Below is a small trained network, with its code and all its weights. Each question gives an input and a class and asks what happens when units are switched off, that is, made to give their printed mean instead of their output.

import numpy as np


def w(rows, s, z=0):
    codes = np.array(rows[::2]) - 128.0
    scale = np.full(codes.shape[1], s)
    scale[-1] = z or s
    return codes * scale


def f(y):
    return np.maximum(y, 0)


def log_softmax(a):
    a = a - a.max(-1, keepdims=True)
    return a - np.log(np.exp(a).sum(-1, keepdims=True))


def net(x, mask):
    res = np.array(x, float).reshape(1, 6) / 4 @ E
    y = f(res @ A[0][:, :-1].T + A[0][:, -1])
    res = res + np.where(mask, y, B[0][:, -1]) @ B[0][:, :-1]
    return log_softmax(res[-1] @ U[:, :-1].T + U[:, -1])


A, B = {}, {}
E = w([
[132,165,131,106,132,185,194,41,121,123,110,174],'x0',
[189,131,146,108,146,119,117,131,147,135,102,92],'x1',
[171,108,152,84,125,134,113,133,139,142,126,105],'x2',
[178,155,140,136,146,87,117,112,105,51,250,124],'x3',
[90,102,45,53,184,118,208,113,159,130,183,125],'x4',
[130,129,151,90,137,127,108,112,129,124,101,93],'x5',
],0.015)
A[0] = w([
[183,138,190,128,150,148,90,105,112,118,144,122,70],'n1',
[130,110,128,145,102,86,129,124,120,52,109,82,112],'n2',
[109,95,78,74,175,196,216,56,182,212,82,163,138],'n3',
[97,142,119,136,150,137,126,176,98,206,92,103,142],'n4',
[77,93,35,31,172,35,195,150,193,119,183,87,91],'n5',
[67,71,140,157,86,204,140,195,185,179,23,105,221],'n6',
[165,134,114,136,164,132,120,65,166,61,186,135,254],'n7',
[178,130,159,151,132,88,35,192,2,66,197,124,163],'n8',
[193,218,165,106,93,228,185,14,57,116,123,176,102],'n9',
],0.0081,0.0067)
B[0] = w([
[77,167,109,164,126,153,70,85,95,149,136,152,168],'n1',
[174,128,125,96,159,93,97,183,118,102,129,164,148],'n2',
[90,250,127,37,183,221,177,254,94,122,32,150,230],'n3',
[173,120,139,153,113,88,102,90,99,88,151,147,176],'n4',
[204,61,138,196,120,37,142,103,129,194,228,121,226],'n5',
[170,34,153,119,111,40,98,7,108,174,222,110,253],'n6',
[57,55,104,148,52,105,71,152,160,117,78,133,212],'n7',
[35,177,171,81,138,130,141,180,147,97,67,140,228],'n8',
[198,79,90,247,128,81,139,17,177,218,195,81,238],'n9',
],0.0085,0.018)
U = w([
[151,100,147,182,58,72,87,121,159,113,160,172,100],'0',
[189,119,150,133,113,89,187,59,135,107,209,171,254],'1',
[59,254,147,41,132,232,187,255,134,39,41,189,117],'2',
],0.0077,0.001)

Each question gives the input, the list of numbers given to net, and the class t.
The units are the neurons (one row each of A and B). Each row of codes is followed by its name. A weight is (code - 128) times the scale printed after its matrix; where a second scale follows, it is the last column's (A, B and U).
mask holds one flag per neuron, in row order. A switched-off neuron (its flag False) gives its mean, the last column of its row in B, instead of its output. The means were averaged over made-up inputs and are rounded, as every weight is.
A unit's drop is (log p(t) with every unit on - log p(t) with that unit switched off) / (log p(t) with every unit on - log p(t) with every unit switched off).
The circuit of an input: a set's keep is (log p(t) with only the set's units on - log p(t) with every unit switched off) / (log p(t) with every unit on - log p(t) with every unit switched off). Starting from all 9 units, units are removed one at a time, each time the one whose removal leaves the highest keep (on an exact tie, the one counted first), for as long as the keep stays at least 0.8.
units of the circuit, in order: the units of the circuit, biggest drop first
most important unit: the unit with the biggest drop
k most important neurons: the k neurons with the biggest drops, biggest first
drop of u: that unit's drop, to one decimal
input [-6,4,0,3,7,2], class 0: units of the circuit, in order => (n7)
input [-7,7,-5,-6,3,-1], class 1: 2 most important neurons => (n7; n6)
input [3,-7,-2,4,-1,-7], class 0: 2 most important neurons => (n7; n3)
input [2,7,-2,-8,-7,6], class 1: units of the circuit, in order => (n6; n7)
input [0,-8,3,3,-4,-2], class 2: 4 most important neurons => (n6; n5; n8; n9)
input [1,5,-5,-2,4,-2], class 2: 3 most important neurons => (n3; n9; n6)
input [-2,-8,-1,4,3,5], class 0: units of the circuit, in order => (n7; n6)
input [-5,-6,-8,-6,3,0], class 1: units of the circuit, in order => (n7; n6)
input [-7,1,-8,1,-2,-2], class 2: 4 most important neurons => (n9; n8; n5; n6)
input [3,5,6,-7,2,-4], class 2: 2 most important neurons => (n3; n5)
input [1,8,8,-2,8,4], class 2: 3 most important neurons => (n3; n9; n6)
input [-1,6,4,6,-5,3], class 2: 2 most important neurons => (n8; n6)
input [1,3,5,6,-3,-4], class 0: 2 most important neurons => (n3; n7)
input [-8,2,2,-1,5,5], class 1: units of the circuit, in order => (n7)
input [0,4,-1,2,4,0], class 0: units of the circuit, in order => (n7; n6)
input [8,3,-3,4,-1,8], class 0: 4 most important neurons => (n7; n6; n5; n1)
input [-8,-2,-3,4,-4,0], class 2: drop of n8 => 0.1
input [-6,6,0,6,5,3], class 0: drop of n7 => 0.3
input [8,2,-7,-3,3,-6], class 2: drop of n3 => 2.1
input [-6,-6,5,-3,5,-8], class 1: most important unit => n7
